Below are the code and all the weights of a small trained network. Each question names an input and a target symbol and asks about switching units off, where a switched-off unit gives its printed mean instead of its output.

import numpy as np


def w(rows, s, z=0):
    codes = np.array(rows[::2]) - 128.0
    scale = np.full(codes.shape[1], s)
    scale[-1] = z or s
    return codes * scale


def norm(h):
    return h / np.sqrt((h * h).mean(-1, keepdims=True) + 1e-5)


def f(y):
    return y / 2 * (1 + np.tanh(0.7978845608 * (y + 0.044715 * y**3)))


def softmax(a):
    e = np.exp(a - a.max(-1, keepdims=True))
    return e / e.sum(-1, keepdims=True)


def log_softmax(a):
    a = a - a.max(-1, keepdims=True)
    return a - np.log(np.exp(a).sum(-1, keepdims=True))


def net(x, mask):
    ids = ['αδεζηθλξπστφψ'.index(c) for c in x.split()]
    T = len(ids)
    res = E[ids] + P[:T]
    q, k, v = (norm(res) @ M[0].T for M in (Q, K, V))
    z = softmax(np.where(np.tri(T) > 0, q @ k.T / 4**0.5, -1e9)) @ v
    res = res + np.where(mask[0], z, O[0][:, -1]) @ O[0][:, :-1]
    y = f(norm(res) @ A[0][:, :-1].T + A[0][:, -1])
    res = res + np.where(mask[1:13], y, B[0][:, -1]) @ B[0][:, :-1]
    return log_softmax(norm(res)[-1] @ U[:, :-1].T + U[:, -1])


Q, K, V, O, A, B = {}, {}, {}, {}, {}, {}
E = w([
[153,180,190,58,101,236,188,107,2],'α',
[135,120,139,112,160,101,158,157,106],'δ',
[133,138,205,105,138,84,244,107,42],'ε',
[119,84,167,20,27,134,215,60,92],'ζ',
[159,105,174,154,160,91,154,114,116],'η',
[137,108,137,122,120,82,180,92,135],'θ',
[136,99,205,154,148,113,135,140,108],'λ',
[149,165,232,129,167,168,157,170,32],'ξ',
[118,85,180,113,120,103,151,138,122],'π',
[131,161,116,88,105,122,202,104,94],'σ',
[106,114,193,131,155,116,137,185,107],'τ',
[125,132,134,121,125,139,144,122,119],'φ',
[129,104,144,128,165,43,174,143,143],'ψ',
],0.0096)
P = w([
[119,130,147,89,154,148,118,109,114],'0',
[150,137,123,159,83,166,197,173,125],'1',
[85,94,37,137,166,128,111,113,62],'2',
[31,183,128,75,117,7,62,97,94],'3',
[151,132,97,171,73,150,153,181,142],'4',
[55,84,20,146,179,122,77,110,43],'5',
[117,165,149,99,112,32,131,106,108],'6',
[178,127,94,150,77,161,155,176,166],'7',
[186,50,58,78,189,127,110,104,85],'8',
[144,165,141,110,81,39,94,118,86],'9',
],0.017)
Q[0] = w([
[24,217,161,165,93,76,21,63,145],'head 1',
[182,38,64,100,191,84,156,129,54],'head 1',
[5,97,117,203,170,134,56,73,79],'head 1',
[212,97,210,80,150,119,127,254,169],'head 1',
],0.0079)
K[0] = w([
[68,125,113,166,89,87,105,94,26],'head 1',
[255,113,109,84,105,140,131,139,174],'head 1',
[142,97,76,186,50,98,91,177,77],'head 1',
[111,74,119,90,193,205,196,113,164],'head 1',
],0.0098)
V[0] = w([
[151,88,101,87,172,3,174,110,126],'head 1',
[78,198,95,155,173,92,124,206,46],'head 1',
[140,115,180,179,127,86,132,176,157],'head 1',
[171,117,152,148,204,142,106,97,114],'head 1',
],0.012)
O[0] = w([
[150,108,117,196,86,119,113,82,7,255],'head 1',
[239,92,146,83,147,131,127,108,139,189],'head 1',
[139,98,143,174,120,185,181,87,181,41],'head 1',
[104,97,107,140,169,167,106,59,146,105],'head 1',
],0.013,0.0048)
A[0] = w([
[69,123,114,147,132,101,109,104,59,135],'neuron 1',
[68,133,121,78,225,125,62,47,103,137],'neuron 2',
[75,133,142,30,197,82,99,122,111,156],'neuron 3',
[167,160,130,65,123,87,145,197,148,186],'neuron 4',
[80,188,183,37,211,54,4,9,99,205],'neuron 5',
[170,199,165,152,58,138,179,192,207,219],'neuron 6',
[157,95,142,162,114,193,191,148,176,109],'neuron 7',
[177,150,164,130,61,103,112,191,127,103],'neuron 8',
[154,131,130,146,73,195,160,169,92,65],'neuron 9',
[201,87,106,156,95,129,138,154,84,39],'neuron 10',
[95,119,78,180,30,149,164,157,121,163],'neuron 11',
[122,91,93,86,202,130,49,77,97,252],'neuron 12',
],0.014,0.0044)
B[0] = w([
[151,120,107,58,149,163,89,122,177,230],'neuron 1',
[75,137,192,155,133,131,188,86,162,163],'neuron 2',
[90,122,88,191,141,134,109,58,129,202],'neuron 3',
[173,107,176,125,115,130,104,137,101,202],'neuron 4',
[76,203,253,81,93,23,56,96,141,247],'neuron 5',
[47,68,128,111,106,155,144,146,141,148],'neuron 6',
[143,199,108,132,102,127,94,111,113,162],'neuron 7',
[141,146,90,148,92,126,195,93,135,173],'neuron 8',
[121,102,122,151,141,92,123,132,170,155],'neuron 9',
[82,129,111,118,116,93,137,135,159,204],'neuron 10',
[141,147,170,156,155,125,137,149,118,191],'neuron 11',
[119,153,142,86,135,132,199,135,87,208],'neuron 12',
],0.018,0.013)
U = w([
[45,158,200,103,149,80,98,62,125,140],'α',
[215,188,136,85,63,33,115,179,95,35],'δ',
[79,105,47,39,177,103,208,135,102,52],'ε',
[72,153,44,104,203,134,35,158,45,6],'ζ',
[190,242,125,227,127,173,149,119,127,113],'η',
[223,109,183,134,211,127,109,186,223,230],'θ',
[58,191,9,133,67,168,115,94,199,73],'λ',
[175,123,128,107,203,203,190,38,161,194],'ξ',
[80,159,161,184,80,134,188,255,77,97],'π',
[186,73,110,203,136,120,147,88,46,246],'σ',
[208,108,163,72,81,218,92,144,171,130],'τ',
[37,15,121,133,92,147,95,126,158,160],'φ',
[106,116,62,209,131,50,169,124,230,157],'ψ',
],0.0076,0.0019)

Each question gives the input, a string of symbols that net reads in full, and the target symbol t.
The units are the heads (4 rows each of Q, K, V and O) and the neurons (one row each of A and B). Each row of codes is followed by its name. A weight is (code - 128) times the scale printed after its matrix; where a second scale follows, it is the last column's (O, A, B and U).
mask holds one flag per unit, heads first, then neurons. A switched-off unit (its flag False) gives its mean, the last column of its rows in O or B, instead of its output. The means were averaged over made-up inputs and are rounded, as every weight is.
A unit's drop is (log p(t) with every unit on - log p(t) with that unit switched off) / (log p(t) with every unit on - log p(t) with every unit switched off).
The circuit of an input: a set's keep is (log p(t) with only the set's units on - log p(t) with every unit switched off) / (log p(t) with every unit on - log p(t) with every unit switched off). Starting from the 12 units with the biggest drops (on a tie, the unit counted first), units are removed one at a time, each time the one whose removal leaves the highest keep (on an exact tie, the one counted first), for as long as the keep stays at least 0.8.
circuit, biggest first: the units of the circuit, biggest drop first
unit that matters most: the unit with the biggest drop
k most important neurons: the k neurons with the biggest drops, biggest first
drop when u is switched off: that unit's drop, to one decimal
input λ τ φ ξ ξ σ, target ξ: circuit, biggest first => (head 1; neuron 5)
input σ σ ζ, target σ: 2 most important neurons => (neuron 5; neuron 4)
input φ ε α ε θ η ζ δ τ, target δ: unit that matters most => head 1
input ξ ε τ λ λ α φ σ π, target σ: 3 most important neurons => (neuron 5; neuron 4; neuron 3)
input θ φ η ψ ψ σ π ε σ, target ε: circuit, biggest first => (neuron 5; head 1; neuron 10)
input σ δ σ φ λ ζ σ δ, target δ: circuit, biggest first => (head 1; neuron 4; neuron 5)
input λ σ η, target σ: circuit, biggest first => (head 1; neuron 5; neuron 4; neuron 3)
input τ σ ζ ζ θ, target λ: circuit, biggest first => (head 1; neuron 7; neuron 5; neuron 6)
input α ζ τ τ θ σ λ ψ, target φ: circuit, biggest first => (neuron 6; neuron 5)
input ξ δ η, target δ: 4 most important neurons => (neuron 3; neuron 7; neuron 1; neuron 5)
input τ π α, target π: circuit, biggest first => (head 1; neuron 1; neuron 5; neuron 3)
input θ σ π π σ σ, target σ: 3 most important neurons => (neuron 5; neuron 4; neuron 3)
input θ ψ φ θ φ ζ ψ π ζ, target π: circuit, biggest first => (head 1; neuron 5; neuron 1; neuron 11)
input τ σ φ ζ λ σ, target λ: circuit, biggest first => (head 1; neuron 7; neuron 5)
input ψ λ θ φ φ φ σ θ ε, target θ: 2 most important neurons => (neuron 5; neuron 11)
input θ φ α σ ζ, target ζ: 4 most important neurons => (neuron 5; neuron 1; neuron 11; neuron 4)
input σ φ ψ, target φ: 2 most important neurons => (neuron 6; neuron 5)
input λ σ σ ψ σ σ π ε, target η: 2 most important neurons => (neuron 5; neuron 7)
input η η α, target η: 3 most important neurons => (neuron 5; neuron 7; neuron 1)
input α λ ζ η θ φ λ ε, target φ: unit that matters most => neuron 6
input σ σ θ ξ ε θ φ π, target δ: most important neuron => (neuron 4)
input π θ ε π σ ξ, target σ: 2 most important neurons => (neuron 5; neuron 4)
input α δ ψ, target δ: 2 most important neurons => (neuron 1; neuron 7)
input σ σ ξ ε ζ ψ σ σ, target δ: 2 most important neurons => (neuron 4; neuron 5)
input σ η σ, target η: 2 most important neurons => (neuron 5; neuron 7)
input η ξ ψ ε φ θ η ξ ξ, target ξ: 2 most important neurons => (neuron 5; neuron 3)
input ζ δ ξ φ ξ τ, target ξ: drop when head 1 is switched off => 0.6
input σ ζ ζ, target ζ: drop when neuron 5 is switched off => 0.7
input σ η λ λ τ η ψ φ θ, target φ: drop when neuron 5 is switched off => 0.3
